Below are the code and all the weights of a small trained network. Each question names an input and a target symbol and asks about switching units off, where a switched-off unit gives its printed mean instead of its output.

import numpy as np


def w(rows, s, z=0):
    codes = np.array(rows[::2]) - 128.0
    scale = np.full(codes.shape[1], s)
    scale[-1] = z or s
    return codes * scale


def norm(h):
    return h / np.sqrt((h * h).mean(-1, keepdims=True) + 1e-5)


def f(y):
    return np.maximum(y, 0)


def softmax(a):
    e = np.exp(a - a.max(-1, keepdims=True))
    return e / e.sum(-1, keepdims=True)


def log_softmax(a):
    a = a - a.max(-1, keepdims=True)
    return a - np.log(np.exp(a).sum(-1, keepdims=True))


def net(x, mask):
    ids = ['αγεμξστψω'.index(c) for c in x.split()]
    T = len(ids)
    res = E[ids] + P[:T]
    u = 0
    for l in range(2):
        r = norm(res)
        for j in range(2):
            rows = slice(3 * j, 3 * j + 3)
            q, k, v = (r @ M[l][rows].T for M in (Q, K, V))
            z = softmax(np.where(np.tri(T) > 0, q @ k.T / 3**0.5, -1e9)) @ v
            o = O[l][rows]
            res = res + np.where(mask[u + j], z, o[:, -1]) @ o[:, :-1]
        u += 2
        y = f(norm(res) @ A[l][:, :-1].T + A[l][:, -1])
        res = res + np.where(mask[u : u + 4], y, B[l][:, -1]) @ B[l][:, :-1]
        u += 4
    return log_softmax(norm(res)[-1] @ U[:, :-1].T + U[:, -1])


Q, K, V, O, A, B = {}, {}, {}, {}, {}, {}
E = w([
[91,32,179,136,153,50,184,107],'α',
[184,102,73,123,107,63,106,188],'γ',
[137,112,83,182,105,110,161,58],'ε',
[158,97,84,153,27,182,69,93],'μ',
[123,195,105,174,128,192,92,59],'ξ',
[160,74,162,144,3,189,176,164],'σ',
[134,74,190,199,75,94,94,102],'τ',
[50,91,162,167,195,142,123,24],'ψ',
[58,82,136,64,30,82,109,118],'ω',
],0.0048)
P = w([
[46,151,88,188,66,137,153,230],'0',
[88,135,101,121,160,129,110,135],'1',
[93,129,150,253,50,114,106,179],'2',
[115,118,108,112,157,115,111,107],'3',
[130,94,160,235,38,120,112,148],'4',
[159,123,123,99,146,113,122,81],'5',
[165,110,152,212,68,121,125,113],'6',
[196,132,147,91,145,103,123,61],'7',
],0.0061)
Q[0] = w([
[53,131,208,213,80,181,213,122],'0.h1',
[53,167,40,19,246,98,128,145],'0.h1',
[73,156,217,145,129,225,156,162],'0.h1',
[91,240,89,40,242,181,181,234],'0.h2',
[127,122,112,40,135,71,132,77],'0.h2',
[127,178,139,1,135,172,137,147],'0.h2',
],0.0064)
K[0] = w([
[101,91,147,130,100,169,226,30],'0.h1',
[22,145,91,159,138,115,114,243],'0.h1',
[63,122,128,104,150,182,160,54],'0.h1',
[2,146,72,170,130,126,111,206],'0.h2',
[139,116,172,186,136,133,151,109],'0.h2',
[106,132,132,215,88,154,126,219],'0.h2',
],0.0081)
V[0] = w([
[148,132,134,136,147,109,94,98],'0.h1',
[211,174,85,120,105,127,210,115],'0.h1',
[182,116,134,156,80,40,167,67],'0.h1',
[174,29,202,205,113,81,123,138],'0.h2',
[95,136,74,206,142,157,228,58],'0.h2',
[49,134,175,2,77,123,141,120],'0.h2',
],0.0043)
O[0] = w([
[141,109,120,120,79,100,112,158,88],'0.h1',
[127,9,184,149,122,136,89,125,53],'0.h1',
[109,125,201,110,96,145,26,185,250],'0.h1',
[79,245,190,156,207,125,119,192,236],'0.h2',
[231,134,115,195,143,90,151,84,210],'0.h2',
[97,2,97,101,162,173,141,187,153],'0.h2',
],0.0045,0.002)
A[0] = w([
[173,116,155,69,141,201,174,139,104],'0.n1',
[84,126,149,163,20,147,109,226,10],'0.n2',
[108,72,147,3,114,136,151,82,5],'0.n3',
[132,92,113,54,176,116,115,185,152],'0.n4',
],0.0056,0.0023)
B[0] = w([
[67,106,109,106,186,220,142,183,136],'0.n1',
[126,143,101,138,254,126,120,76,254],'0.n2',
[101,220,165,150,68,87,146,114,148],'0.n3',
[183,153,157,158,69,98,131,154,160],'0.n4',
],0.006,0.0051)
Q[1] = w([
[138,188,165,254,145,103,113,43],'1.h1',
[164,120,54,41,63,171,187,124],'1.h1',
[175,131,104,29,107,119,105,179],'1.h1',
[141,161,77,16,112,94,111,127],'1.h2',
[180,98,113,212,114,111,105,180],'1.h2',
[83,171,151,219,61,60,61,165],'1.h2',
],0.0093)
K[1] = w([
[189,147,182,107,139,150,136,83],'1.h1',
[105,114,43,255,117,128,140,157],'1.h1',
[57,162,130,189,100,113,152,142],'1.h1',
[52,92,93,155,89,121,54,143],'1.h2',
[137,182,188,108,141,157,77,75],'1.h2',
[146,69,202,54,144,126,52,113],'1.h2',
],0.01)
V[1] = w([
[75,139,61,135,86,216,57,75],'1.h1',
[28,82,223,122,163,145,196,87],'1.h1',
[60,163,133,211,146,185,183,76],'1.h1',
[79,93,188,96,130,35,153,55],'1.h2',
[169,113,114,149,81,2,133,170],'1.h2',
[110,207,175,123,92,156,117,33],'1.h2',
],0.0051)
O[1] = w([
[164,178,201,74,148,254,74,131,147],'1.h1',
[93,83,210,157,70,144,209,166,110],'1.h1',
[154,110,207,82,99,110,114,148,251],'1.h1',
[150,166,100,132,171,168,238,193,148],'1.h2',
[225,97,162,149,112,123,138,216,187],'1.h2',
[55,187,138,43,98,130,140,157,145],'1.h2',
],0.0059,0.003)
A[1] = w([
[154,98,62,85,2,152,134,63,2],'1.n1',
[128,144,128,144,61,191,46,100,110],'1.n2',
[153,165,122,60,55,126,218,167,172],'1.n3',
[75,3,47,57,210,235,137,255,70],'1.n4',
],0.007,0.0019)
B[1] = w([
[22,129,123,84,167,38,134,145,150],'1.n1',
[164,82,137,74,142,114,178,187,200],'1.n2',
[196,174,128,132,126,148,185,23,196],'1.n3',
[1,111,33,159,23,212,41,169,253],'1.n4',
],0.0085,0.0045)
U = w([
[93,48,215,170,185,151,115,47,119],'α',
[213,78,170,171,33,87,56,177,45],'γ',
[146,177,130,124,80,195,215,95,223],'ε',
[129,117,40,169,211,88,81,53,154],'μ',
[87,74,111,33,132,61,148,161,94],'ξ',
[76,119,76,140,15,156,82,125,251],'σ',
[159,138,152,73,210,204,73,110,100],'τ',
[110,95,101,183,187,119,255,203,140],'ψ',
[71,233,178,172,170,123,113,202,11],'ω',
],0.0069,0.0024)

Each question gives the input, a string of symbols that net reads in full, and the target symbol t.
The units are the heads (3 rows each of Q, K, V and O) and the neurons (one row each of A and B). Each row of codes is followed by its name. A weight is (code - 128) times the scale printed after its matrix; where a second scale follows, it is the last column's (O, A, B and U).
mask holds one flag per unit, layer by layer, with each layer's heads first. A switched-off unit (its flag False) gives its mean, the last column of its rows in O or B, instead of its output. The means were averaged over made-up inputs and are rounded, as every weight is.
A unit's drop is (log p(t) with every unit on - log p(t) with that unit switched off) / (log p(t) with every unit on - log p(t) with every unit switched off).
The circuit of an input: a set's keep is (log p(t) with only the set's units on - log p(t) with every unit switched off) / (log p(t) with every unit on - log p(t) with every unit switched off). Starting from all 12 units, units are removed one at a time, each time the one whose removal leaves the highest keep (on an exact tie, the one counted first), for as long as the keep stays at least 0.8.
circuit, biggest first: the units of the circuit, biggest drop first
unit that matters most: the unit with the biggest drop
top k neurons in layer l: the k neurons of layer l with the biggest drops, biggest first
drop of u: that unit's drop, to one decimal
input ξ ω ω ξ ω, target ξ: circuit, biggest first -> 0.h2, 1.n1, 1.n2
input σ μ ε α ξ, target ψ: circuit, biggest first -> 1.h1, 1.h2
input τ ξ ω ω ω ψ ε, target ε: unit that matters most -> 1.h2
input ω γ ω μ σ, target τ: circuit, biggest first -> 1.h1, 0.n2
input γ τ ω ω α ω, target ψ: circuit, biggest first -> 0.h2, 1.h2, 1.h1
input ω σ ξ α μ, target ψ: circuit, biggest first -> 1.h1, 1.h2
input ω γ ω τ ξ, target ω: circuit, biggest first -> 0.h2, 1.n4
input μ ω σ γ γ ε α, target γ: circuit, biggest first -> 0.h1, 0.h2
input ω ω ε ε α ω, target μ: circuit, biggest first -> 0.h2, 1.h2
input α τ σ, target ω: circuit, biggest first -> 0.h2, 0.n2
input ε γ ξ ω ω ε μ μ, target ξ: circuit, biggest first -> 0.n2, 1.n1
input ε σ τ, target α: circuit, biggest first -> 1.h2, 1.n4, 1.h1, 0.n2
input τ ε ω, target γ: circuit, biggest first -> 0.h2, 1.n4
input α μ ω, target τ: unit that matters most -> 1.h1
input ω ω ψ ω γ σ ω, target α: top 2 neurons in layer 0 -> 0.n2, 0.n1
input α ε ε σ ξ, target α: top 2 neurons in layer 1 -> 1.n4, 1.n2
input τ ε γ ω γ ω ε γ, target ε: top 2 neurons in layer 0 -> 0.n2, 0.n4
input μ ξ γ α σ ξ α, target ξ: top 2 neurons in layer 0 -> 0.n2, 0.n3
input τ α ω σ ω ξ ψ, target ξ: top 2 neurons in layer 1 -> 1.n2, 1.n1
input σ ξ γ γ, target γ: top neuron in layer 0 -> 0.n2
input γ ω γ ω, target γ: top 2 neurons in layer 0 -> 0.n3, 0.n4
input ξ γ μ, target μ: drop of 1.n4 -> 0.1
input ε σ ω, target α: drop of 1.n4 -> 0.2
input ξ γ ω ω, target ε: drop of 1.h2 -> 0.1
